Below is a small trained network, with its code and all its weights. Each question gives an input and a class and asks what happens when units are switched off, that is, made to give their printed mean instead of their output.

import numpy as np


def w(rows, s, z=0):
    codes = np.array(rows[::2]) - 128.0
    scale = np.full(codes.shape[1], s)
    scale[-1] = z or s
    return codes * scale


def norm(h):
    return h / np.sqrt((h * h).mean(-1, keepdims=True) + 1e-5)


def f(y):
    return y / 2 * (1 + np.tanh(0.7978845608 * (y + 0.044715 * y**3)))


def log_softmax(a):
    a = a - a.max(-1, keepdims=True)
    return a - np.log(np.exp(a).sum(-1, keepdims=True))


def net(x, mask):
    res = np.array(x, float).reshape(1, 7) / 4 @ E
    u = 0
    for l in range(3):
        y = f(norm(res) @ A[l][:, :-1].T + A[l][:, -1])
        res = res + np.where(mask[u : u + 6], y, B[l][:, -1]) @ B[l][:, :-1]
        u += 6
    return log_softmax(norm(res)[-1] @ U[:, :-1].T + U[:, -1])


A, B = {}, {}
E = w([
[123,199,203,114,75,160],'x0',
[165,49,121,160,97,41],'x1',
[180,2,74,58,3,159],'x2',
[47,108,75,76,106,201],'x3',
[152,143,79,145,103,105],'x4',
[153,112,249,203,60,136],'x5',
[115,158,32,215,49,171],'x6',
],0.0069)
A[0] = w([
[132,97,44,26,160,124,99],'L0N1',
[151,101,88,180,81,251,87],'L0N2',
[193,18,127,179,183,52,3],'L0N3',
[83,71,172,182,171,153,90],'L0N4',
[119,142,142,28,166,170,48],'L0N5',
[150,110,47,102,71,148,82],'L0N6',
],0.012,0.0055)
B[0] = w([
[181,149,78,105,148,173,255],'L0N1',
[7,162,92,162,59,114,212],'L0N2',
[148,77,29,132,175,17,235],'L0N3',
[151,75,106,173,165,176,153],'L0N4',
[67,87,134,90,159,126,183],'L0N5',
[175,126,94,127,128,190,227],'L0N6',
],0.017,0.0057)
A[1] = w([
[170,43,107,151,146,2,57],'L1N1',
[101,109,131,157,64,124,76],'L1N2',
[140,192,164,179,181,85,124],'L1N3',
[122,105,167,133,111,145,30],'L1N4',
[116,130,126,114,141,118,122],'L1N5',
[185,88,197,126,29,111,3],'L1N6',
],0.017,0.003)
B[1] = w([
[243,139,92,113,137,78,254],'L1N1',
[115,119,166,134,85,89,157],'L1N2',
[136,165,125,173,160,185,177],'L1N3',
[127,104,103,144,146,151,126],'L1N4',
[100,102,111,162,142,91,134],'L1N5',
[154,37,249,135,73,77,148],'L1N6',
],0.019,0.012)
A[2] = w([
[132,55,140,135,233,186,69],'L2N1',
[138,242,195,146,184,139,78],'L2N2',
[83,170,181,4,196,87,1],'L2N3',
[148,189,153,160,149,132,8],'L2N4',
[119,165,84,112,153,148,125],'L2N5',
[168,118,155,126,126,76,50],'L2N6',
],0.017,0.0025)
B[2] = w([
[81,221,188,121,133,104,254],'L2N1',
[132,102,112,221,183,168,246],'L2N2',
[48,3,81,99,201,39,217],'L2N3',
[129,77,75,215,115,132,171],'L2N4',
[163,82,180,88,130,176,250],'L2N5',
[161,116,149,108,106,67,217],'L2N6',
],0.019,0.0057)
U = w([
[148,56,228,131,61,65,85],'0',
[56,145,132,159,18,156,149],'1',
[91,159,196,122,150,122,2],'2',
[133,121,143,253,182,161,132],'3',
[69,68,151,69,196,79,140],'4',
[144,131,53,53,117,232,101],'5',
[230,90,96,114,151,52,204],'6',
],0.016,0.0056)

Each question gives the input, the list of numbers given to net, and the class t.
The units are the neurons (one row each of A and B). Each row of codes is followed by its name. A weight is (code - 128) times the scale printed after its matrix; where a second scale follows, it is the last column's (A, B and U).
mask holds one flag per neuron, layer by layer. A switched-off neuron (its flag False) gives its mean, the last column of its row in B, instead of its output. The means were averaged over made-up inputs and are rounded, as every weight is.
A unit's drop is (log p(t) with every unit on - log p(t) with that unit switched off) / (log p(t) with every unit on - log p(t) with every unit switched off).
The circuit of an input: a set's keep is (log p(t) with only the set's units on - log p(t) with every unit switched off) / (log p(t) with every unit on - log p(t) with every unit switched off). Starting from the 12 units with the biggest drops (on a tie, the unit counted first), units are removed one at a time, each time the one whose removal leaves the highest keep (on an exact tie, the one counted first), for as long as the keep stays at least 0.8.
circuit, biggest first: the units of the circuit, biggest drop first
unit that matters most: the unit with the biggest drop
k most important neurons: the k neurons with the biggest drops, biggest first
top k neurons in layer l: the k neurons of layer l with the biggest drops, biggest first
input [-8,2,5,0,8,-2,6], class 5: unit that matters most => L0N6
input [7,2,-2,-2,-5,4,5], class 0: circuit, biggest first => (L1N6, L0N1, L0N3)
input [1,5,4,8,-6,3,-5], class 0: 4 most important neurons => (L0N3, L1N6, L1N3, L0N6)
input [-2,-6,-2,6,3,8,-3], class 2: 2 most important neurons => (L0N4, L2N1)
input [7,-8,4,-7,8,-4,-1], class 4: 4 most important neurons => (L1N1, L1N3, L2N3, L0N5)
input [-3,3,5,2,1,-8,-6], class 5: circuit, biggest first => (L0N1, L1N1)
input [-2,-7,-1,-7,-4,6,8], class 1: circuit, biggest first => (L0N2, L1N1)
input [2,3,-2,4,7,1,-8], class 4: 2 most important neurons => (L0N5, L0N3)
input [-1,0,-4,-2,1,-5,-4], class 3: 4 most important neurons => (L0N3, L1N3, L2N2, L0N6)
input [-3,-2,-3,0,-1,-7,-1], class 4: 2 most important neurons => (L1N1, L2N3)
input [7,3,0,7,6,-5,-3], class 4: top 2 neurons in layer 0 => (L0N5, L0N2)
input [-4,-3,-7,4,7,-5,-4], class 4: 3 most important neurons => (L2N3, L0N5, L1N1)
input [-5,0,7,-1,-3,-1,7], class 1: 3 most important neurons => (L0N2, L1N1, L1N2)
input [2,2,-4,4,-3,8,-5], class 3: circuit, biggest first => (L1N3)
input [-8,2,7,5,7,5,3], class 1: 2 most important neurons => (L0N2, L1N1)
input [-4,4,4,8,-3,8,-3], class 0: top 2 neurons in layer 1 => (L1N2, L1N6)
input [-6,-2,8,7,5,3,1], class 5: 2 most important neurons => (L0N6, L0N1)
input [8,-5,1,7,-1,7,-3], class 4: top 2 neurons in layer 0 => (L0N6, L0N5)
input [6,-8,-2,1,-8,4,5], class 1: top 3 neurons in layer 1 => (L1N1, L1N2, L1N3)
input [-5,-1,-6,8,7,-5,-3], class 4: circuit, biggest first => (L1N1)
input [-7,7,-7,8,-8,-6,-5], class 4: top 3 neurons in layer 0 => (L0N1, L0N3, L0N5)
input [5,-7,-3,8,8,-4,7], class 1: 3 most important neurons => (L0N2, L1N1, L0N1)
input [3,7,2,3,-3,5,6], class 1: 2 most important neurons => (L0N2, L1N1)
input [3,4,4,1,2,4,5], class 1: 2 most important neurons => (L0N2, L1N1)
input [-2,-5,3,5,5,-7,8], class 5: top 2 neurons in layer 0 => (L0N1, L0N6)
input [2,4,2,7,7,7,-6], class 0: 2 most important neurons => (L0N3, L1N6)
input [4,6,5,2,-7,4,1], class 0: circuit, biggest first => (L1N6)
input [-7,-3,-3,3,-8,-2,-2], class 4: top 2 neurons in layer 0 => (L0N5, L0N6)
